Below is a small trained network, with its code and all its weights. Each question gives an input and a class and asks what happens when units are switched off, that is, made to give their printed mean instead of their output.

import numpy as np


def w(rows, s, z=0):
    codes = np.array(rows[::2]) - 128.0
    scale = np.full(codes.shape[1], s)
    scale[-1] = z or s
    return codes * scale


def f(y):
    return np.maximum(y, 0)


def log_softmax(a):
    a = a - a.max(-1, keepdims=True)
    return a - np.log(np.exp(a).sum(-1, keepdims=True))


def net(x, mask):
    res = np.array(x, float).reshape(1, 8) / 4 @ E
    y = f(res @ A[0][:, :-1].T + A[0][:, -1])
    res = res + np.where(mask, y, B[0][:, -1]) @ B[0][:, :-1]
    return log_softmax(res[-1] @ U[:, :-1].T + U[:, -1])


A, B = {}, {}
E = w([
[52,70,143,41,146,32,93],'x0',
[92,73,226,133,153,204,171],'x1',
[127,124,131,127,127,130,129],'x2',
[83,31,74,204,46,119,145],'x3',
[129,124,124,122,130,129,133],'x4',
[130,126,130,132,134,128,132],'x5',
[228,94,222,156,74,70,81],'x6',
[121,191,158,90,56,64,254],'x7',
],0.0053)
A[0] = w([
[84,43,93,206,41,114,150,106],'neuron 1',
[69,152,64,122,169,160,166,56],'neuron 2',
[64,155,63,118,157,171,162,76],'neuron 3',
[82,80,223,117,182,214,153,201],'neuron 4',
[106,80,227,128,144,212,162,252],'neuron 5',
[191,112,203,168,87,99,92,84],'neuron 6',
[110,163,134,100,76,63,216,78],'neuron 7',
[164,213,190,35,192,125,131,88],'neuron 8',
[195,175,143,208,110,210,175,140],'neuron 9',
[83,51,80,181,38,110,167,93],'neuron 10',
[156,210,183,45,195,129,126,94],'neuron 11',
[131,91,100,167,175,164,32,41],'neuron 12',
[206,182,127,218,99,200,176,105],'neuron 13',
[134,173,132,120,67,87,233,67],'neuron 14',
[60,65,183,56,152,78,109,185],'neuron 15',
[95,60,82,182,58,127,147,78],'neuron 16',
[139,95,93,171,177,166,30,75],'neuron 17',
[142,88,87,163,184,153,34,67],'neuron 18',
[63,155,68,114,159,160,164,52],'neuron 19',
[52,157,64,123,163,172,158,69],'neuron 20',
[69,151,60,120,165,165,166,72],'neuron 21',
[81,39,83,188,42,115,159,118],'neuron 22',
[151,185,46,98,127,62,72,193],'neuron 23',
[160,177,39,129,110,79,80,198],'neuron 24',
[201,114,206,164,65,84,87,59],'neuron 25',
[78,59,83,184,44,123,153,73],'neuron 26',
[42,70,173,3,162,7,92,166],'neuron 27',
[167,183,35,125,105,88,80,195],'neuron 28',
[118,76,110,128,173,140,50,88],'neuron 29',
[192,107,194,149,81,79,92,50],'neuron 30',
[119,173,136,106,59,72,222,59],'neuron 31',
[159,184,161,60,174,148,122,170],'neuron 32',
[126,169,129,120,64,79,239,74],'neuron 33',
[76,149,62,116,166,165,159,62],'neuron 34',
[66,153,62,124,165,165,167,72],'neuron 35',
[53,52,145,54,122,31,96,137],'neuron 36',
[68,152,67,119,175,158,164,63],'neuron 37',
[195,115,199,163,78,93,88,67],'neuron 38',
[168,169,36,134,133,67,69,190],'neuron 39',
],0.005,0.0031)
B[0] = w([
[162,202,124,166,228,94,66,194],'neuron 1',
[206,47,143,47,148,79,137,163],'neuron 2',
[193,57,145,61,149,78,138,171],'neuron 3',
[57,112,141,207,91,64,216,229],'neuron 4',
[62,118,118,212,86,70,220,245],'neuron 5',
[188,53,109,57,142,80,157,179],'neuron 6',
[85,154,196,57,108,220,36,191],'neuron 7',
[153,197,114,189,214,96,88,209],'neuron 8',
[157,131,30,124,72,194,141,205],'neuron 9',
[157,199,140,161,224,95,66,187],'neuron 10',
[152,201,107,190,212,90,88,203],'neuron 11',
[51,150,237,35,87,201,46,167],'neuron 12',
[165,136,24,103,69,216,123,198],'neuron 13',
[64,160,226,44,109,209,28,189],'neuron 14',
[133,153,37,168,75,178,164,221],'neuron 15',
[157,197,140,162,220,97,70,172],'neuron 16',
[55,141,218,59,85,189,74,177],'neuron 17',
[49,151,230,62,87,192,68,173],'neuron 18',
[204,48,138,48,150,87,137,162],'neuron 19',
[193,59,143,68,148,82,140,173],'neuron 20',
[194,64,148,62,146,76,140,169],'neuron 21',
[164,196,134,169,219,101,78,197],'neuron 22',
[65,105,151,193,80,90,207,206],'neuron 23',
[55,98,175,189,80,83,196,203],'neuron 24',
[198,49,116,39,154,87,152,183],'neuron 25',
[165,203,142,165,232,83,66,178],'neuron 26',
[170,165,2,148,79,224,130,254],'neuron 27',
[55,104,166,186,82,93,197,204],'neuron 28',
[78,143,178,83,78,202,80,168],'neuron 29',
[213,44,121,36,161,88,139,172],'neuron 30',
[69,153,215,43,113,211,31,191],'neuron 31',
[128,178,117,192,180,86,123,207],'neuron 32',
[69,154,229,59,114,197,36,195],'neuron 33',
[194,55,147,54,149,79,142,163],'neuron 34',
[192,58,144,58,151,78,139,170],'neuron 35',
[181,165,19,138,106,214,129,214],'neuron 36',
[201,54,138,61,144,83,137,165],'neuron 37',
[198,44,117,42,152,75,155,177],'neuron 38',
[50,103,177,193,79,88,199,201],'neuron 39',
],0.005,0.0046)
U = w([
[70,144,247,35,98,220,37,68],'0',
[234,26,131,33,167,55,148,73],'1',
[112,131,123,158,124,123,144,255],'2',
[158,213,125,196,249,90,77,65],'3',
[108,122,116,150,102,126,151,210],'4',
[168,142,1,132,66,220,142,88],'5',
[47,100,177,208,83,76,218,74],'6',
],0.009,0.0063)

Each question gives the input, the list of numbers given to net, and the class t.
The units are the neurons (one row each of A and B). Each row of codes is followed by its name. A weight is (code - 128) times the scale printed after its matrix; where a second scale follows, it is the last column's (A, B and U).
mask holds one flag per neuron, in row order. A switched-off neuron (its flag False) gives its mean, the last column of its row in B, instead of its output. The means were averaged over made-up inputs and are rounded, as every weight is.
A unit's drop is (log p(t) with every unit on - log p(t) with that unit switched off) / (log p(t) with every unit on - log p(t) with every unit switched off).
The circuit of an input: a set's keep is (log p(t) with only the set's units on - log p(t) with every unit switched off) / (log p(t) with every unit on - log p(t) with every unit switched off). Starting from the 12 units with the biggest drops (on a tie, the unit counted first), units are removed one at a time, each time the one whose removal leaves the highest keep (on an exact tie, the one counted first), for as long as the keep stays at least 0.8.
circuit, biggest first: the units of the circuit, biggest drop first
top k neurons: the k neurons with the biggest drops, biggest first
drop when u is switched off: that unit's drop, to one decimal
input [3,8,1,-6,3,-1,-3,-3], class 6: top 2 neurons	[neuron 4; neuron 5]
input [6,5,-1,-8,7,2,1,7], class 3: top 2 neurons	[neuron 8; neuron 11]
input [1,-8,-3,2,-4,6,-5,6], class 6: circuit, biggest first	[neuron 23; neuron 24]
input [3,8,8,-6,-4,-5,1,-6], class 2: circuit, biggest first	[neuron 4; neuron 5]
input [6,-8,-3,-7,1,6,1,1], class 6: top 2 neurons	[neuron 23; neuron 39]
input [8,3,4,5,0,-6,3,-2], class 5: top 3 neurons	[neuron 27; neuron 36; neuron 15]
input [2,-1,8,8,-5,6,-6,-8], class 0: circuit, biggest first	[neuron 12; neuron 18]
input [5,7,5,-6,-5,5,4,-3], class 6: circuit, biggest first	[neuron 4; neuron 5]
input [8,1,0,-1,0,2,-4,2], class 5: circuit, biggest first	[neuron 27; neuron 36]
input [-5,5,0,8,0,-8,7,-7], class 3: circuit, biggest first	[neuron 1; neuron 22]
input [8,-3,2,5,-6,-7,0,-7], class 5: circuit, biggest first	[neuron 27]
input [6,7,4,0,5,-1,1,-1], class 6: top 4 neurons	[neuron 4; neuron 5; neuron 13; neuron 9]
input [2,6,-4,-6,-5,-5,7,-2], class 1: drop when neuron 25 is switched off	0.3
input [8,-2,2,-3,1,-6,-8,-3], class 1: drop when neuron 36 is switched off	-0.1
input [8,6,-1,3,0,-3,6,-6], class 5: drop when neuron 15 is switched off	0.3
input [5,-6,-4,0,2,3,2,2], class 6: drop when neuron 39 is switched off	0.3
input [4,-5,0,-3,-7,-3,-2,1], class 6: top neuron	[neuron 23]
